Below is a small trained network, with its code and all its weights. Each question gives an input and a class and asks what happens when units are switched off, that is, made to give their printed mean instead of their output.

import numpy as np


def w(rows, s, z=0):
    codes = np.array(rows[::2]) - 128.0
    scale = np.full(codes.shape[1], s)
    scale[-1] = z or s
    return codes * scale


def norm(h):
    return h / np.sqrt((h * h).mean(-1, keepdims=True) + 1e-5)


def f(y):
    return y / 2 * (1 + np.tanh(0.7978845608 * (y + 0.044715 * y**3)))


def log_softmax(a):
    a = a - a.max(-1, keepdims=True)
    return a - np.log(np.exp(a).sum(-1, keepdims=True))


def net(x, mask):
    res = np.array(x, float).reshape(1, 6) / 4 @ E
    u = 0
    for l in range(2):
        y = f(norm(res) @ A[l][:, :-1].T + A[l][:, -1])
        res = res + np.where(mask[u : u + 13], y, B[l][:, -1]) @ B[l][:, :-1]
        u += 13
    return log_softmax(norm(res)[-1] @ U[:, :-1].T + U[:, -1])


A, B = {}, {}
E = w([
[61,126,180,90,128,95,188,124,172,82,128,115],'x0',
[164,254,112,89,196,116,121,105,129,66,211,164],'x1',
[143,219,96,120,44,155,122,45,181,166,60,158],'x2',
[174,191,141,174,123,70,60,146,51,154,27,144],'x3',
[197,212,47,193,129,184,169,55,91,75,173,112],'x4',
[79,60,129,197,162,141,164,119,75,130,201,95],'x5',
],0.0022)
A[0] = w([
[175,193,183,112,177,18,75,141,31,91,118,118,5],'0.n0',
[145,90,64,116,140,209,143,117,171,99,162,135,51],'0.n1',
[145,94,160,103,149,58,92,228,84,187,57,94,152],'0.n2',
[215,229,65,136,130,172,104,76,149,125,83,159,104],'0.n3',
[107,111,156,57,101,135,154,101,190,164,177,158,91],'0.n4',
[185,140,73,254,62,199,132,29,69,168,98,120,42],'0.n5',
[138,161,87,213,76,155,182,47,129,119,98,108,55],'0.n6',
[152,145,101,186,104,146,169,91,91,163,88,103,56],'0.n7',
[117,166,106,76,84,124,107,64,186,162,59,164,94],'0.n8',
[125,178,102,109,146,125,175,113,139,45,173,105,111],'0.n9',
[170,153,81,131,166,169,113,109,150,113,169,141,59],'0.n10',
[168,164,96,168,73,124,154,95,156,130,97,111,46],'0.n11',
[160,149,104,213,159,151,125,125,43,114,117,136,74],'0.n12',
],0.0035,0.0017)
B[0] = w([
[118,187,31,234,173,189,53,110,150,234,121,247,173],'0.n0',
[207,50,137,134,96,82,110,74,121,143,115,132,158],'0.n1',
[195,115,132,192,155,108,71,50,76,118,134,216,225],'0.n2',
[62,76,180,106,52,93,133,137,149,91,50,88,252],'0.n3',
[127,123,129,140,66,166,208,75,176,180,139,109,174],'0.n4',
[146,125,4,222,169,161,86,128,205,194,200,165,212],'0.n5',
[54,197,113,169,195,124,118,116,120,199,107,148,177],'0.n6',
[136,107,129,136,163,179,81,122,148,208,151,197,139],'0.n7',
[115,202,158,9,66,191,205,138,156,119,120,136,195],'0.n8',
[164,94,136,205,165,87,168,162,76,70,147,134,194],'0.n9',
[167,111,159,133,87,83,131,154,110,64,130,114,156],'0.n10',
[54,173,90,46,138,132,123,122,167,162,142,162,145],'0.n11',
[91,132,97,152,127,69,202,100,217,128,130,196,160],'0.n12',
],0.0029)
A[1] = w([
[68,110,99,160,129,125,139,108,135,160,108,104,147],'1.n0',
[174,168,87,154,218,124,92,235,49,135,175,116,3],'1.n1',
[198,166,203,116,122,86,61,156,32,129,64,163,151],'1.n2',
[115,255,142,132,163,43,121,109,116,26,119,168,176],'1.n3',
[133,128,146,132,187,46,212,118,95,22,158,115,109],'1.n4',
[43,142,218,54,189,86,126,201,148,104,128,120,175],'1.n5',
[79,14,202,79,139,131,120,210,111,188,130,85,105],'1.n6',
[151,79,87,165,122,181,163,112,95,149,173,37,170],'1.n7',
[55,164,146,64,73,182,189,99,179,181,112,64,57],'1.n8',
[182,217,71,62,67,164,83,156,177,137,65,163,46],'1.n9',
[133,97,74,160,59,150,137,93,192,165,85,98,152],'1.n10',
[122,138,110,116,176,119,169,134,69,29,177,130,76],'1.n11',
[119,71,190,145,75,95,87,81,131,181,34,170,104],'1.n12',
],0.004,0.0017)
B[1] = w([
[160,167,135,122,152,124,100,171,131,106,137,162,161],'1.n0',
[64,194,85,103,104,149,164,73,180,115,124,157,180],'1.n1',
[103,51,116,116,146,110,98,172,123,150,87,107,210],'1.n2',
[23,99,116,148,203,110,104,160,67,183,112,125,251],'1.n3',
[149,138,191,125,81,119,150,118,128,79,144,67,228],'1.n4',
[130,181,90,192,135,138,138,108,94,115,119,133,191],'1.n5',
[58,238,121,109,116,76,121,90,112,75,100,100,219],'1.n6',
[185,128,126,107,154,108,68,145,131,177,93,191,194],'1.n7',
[146,176,97,82,115,192,138,94,182,152,95,194,245],'1.n8',
[150,3,169,83,85,105,106,126,121,98,122,101,232],'1.n9',
[84,191,101,145,171,121,135,91,118,110,143,205,214],'1.n10',
[154,142,167,127,89,123,155,98,139,108,114,94,183],'1.n11',
[117,116,145,95,150,109,172,153,80,57,166,65,220],'1.n12',
],0.0047,0.0027)
U = w([
[175,89,112,107,98,115,88,124,141,137,141,137,88],'0',
[171,140,153,122,111,163,125,174,143,191,135,73,2],'1',
[111,150,64,203,190,129,98,128,124,199,148,195,185],'2',
[254,73,172,140,99,148,178,120,158,111,194,90,130],'3',
[104,173,122,35,66,178,153,83,200,162,86,184,160],'4',
[152,134,147,117,110,158,127,188,141,169,146,112,41],'5',
[94,45,157,89,143,78,70,186,75,140,60,115,143],'6',
[76,184,184,124,128,81,173,115,100,63,150,61,155],'7',
],0.0098,0.0047)

Each question gives the input, the list of numbers given to net, and the class t.
The units are the neurons (one row each of A and B). Each row of codes is followed by its name. A weight is (code - 128) times the scale printed after its matrix; where a second scale follows, it is the last column's (A, B and U).
mask holds one flag per neuron, layer by layer. A switched-off neuron (its flag False) gives its mean, the last column of its row in B, instead of its output. The means were averaged over made-up inputs and are rounded, as every weight is.
A unit's drop is (log p(t) with every unit on - log p(t) with that unit switched off) / (log p(t) with every unit on - log p(t) with every unit switched off).
The circuit of an input: a set's keep is (log p(t) with only the set's units on - log p(t) with every unit switched off) / (log p(t) with every unit on - log p(t) with every unit switched off). Starting from the 12 units with the biggest drops (on a tie, the unit counted first), units are removed one at a time, each time the one whose removal leaves the highest keep (on an exact tie, the one counted first), for as long as the keep stays at least 0.8.
units of the circuit, in order: the units of the circuit, biggest drop first
k most important neurons: the k neurons with the biggest drops, biggest first
k most important neurons of layer l: the k neurons of layer l with the biggest drops, biggest first
input [8,-7,3,8,8,-3], class 2: 3 most important neurons => (0.n5 0.n6 1.n10)
input [-1,6,6,6,-6,7], class 6: units of the circuit, in order => (1.n2)
input [-8,-6,-1,7,-4,2], class 2: 3 most important neurons => (0.n3 0.n2 1.n9)
input [1,-3,-2,-6,2,0], class 3: units of the circuit, in order => (1.n3 1.n1)
input [-8,4,-6,4,-8,3], class 2: 2 most important neurons of layer 1 => (1.n1 1.n9)
input [4,1,2,5,8,-8], class 6: 2 most important neurons of layer 0 => (0.n4 0.n3)
input [-3,8,-1,1,-2,8], class 7: 2 most important neurons of layer 1 => (1.n4 1.n11)
input [-5,1,2,6,0,-2], class 6: 2 most important neurons => (1.n9 0.n3)
input [1,8,-1,5,2,1], class 6: 3 most important neurons => (1.n3 0.n3 0.n5)
input [2,-6,-4,-2,3,-4], class 7: 2 most important neurons => (1.n6 0.n5)
input [5,5,-8,-8,5,-2], class 3: units of the circuit, in order => (1.n6 1.n10)
input [-3,2,-4,-8,-2,-7], class 3: 2 most important neurons => (0.n3 1.n1)
input [5,-5,6,-7,7,3], class 2: 2 most important neurons of layer 0 => (0.n5 0.n6)
input [-6,1,-7,-7,3,6], class 3: most important neuron => (1.n7)
input [-4,4,-5,-1,8,-6], class 7: 2 most important neurons of layer 1 => (1.n4 1.n3)
input [-8,-2,6,2,-6,0], class 6: 2 most important neurons of layer 1 => (1.n12 1.n2)
input [6,7,2,6,1,6], class 2: 2 most important neurons => (0.n0 1.n3)
input [-6,5,-6,3,6,-7], class 6: 2 most important neurons => (0.n3 1.n9)
input [-4,2,-6,8,-3,6], class 2: 2 most important neurons of layer 0 => (0.n0 0.n3)
input [2,-5,-5,-6,-4,7], class 7: units of the circuit, in order => (1.n6)
input [8,-2,-4,-8,6,7], class 3: 2 most important neurons of layer 1 => (1.n7 1.n3)
input [-1,-6,1,-4,-3,1], class 7: 2 most important neurons of layer 1 => (1.n6 1.n12)
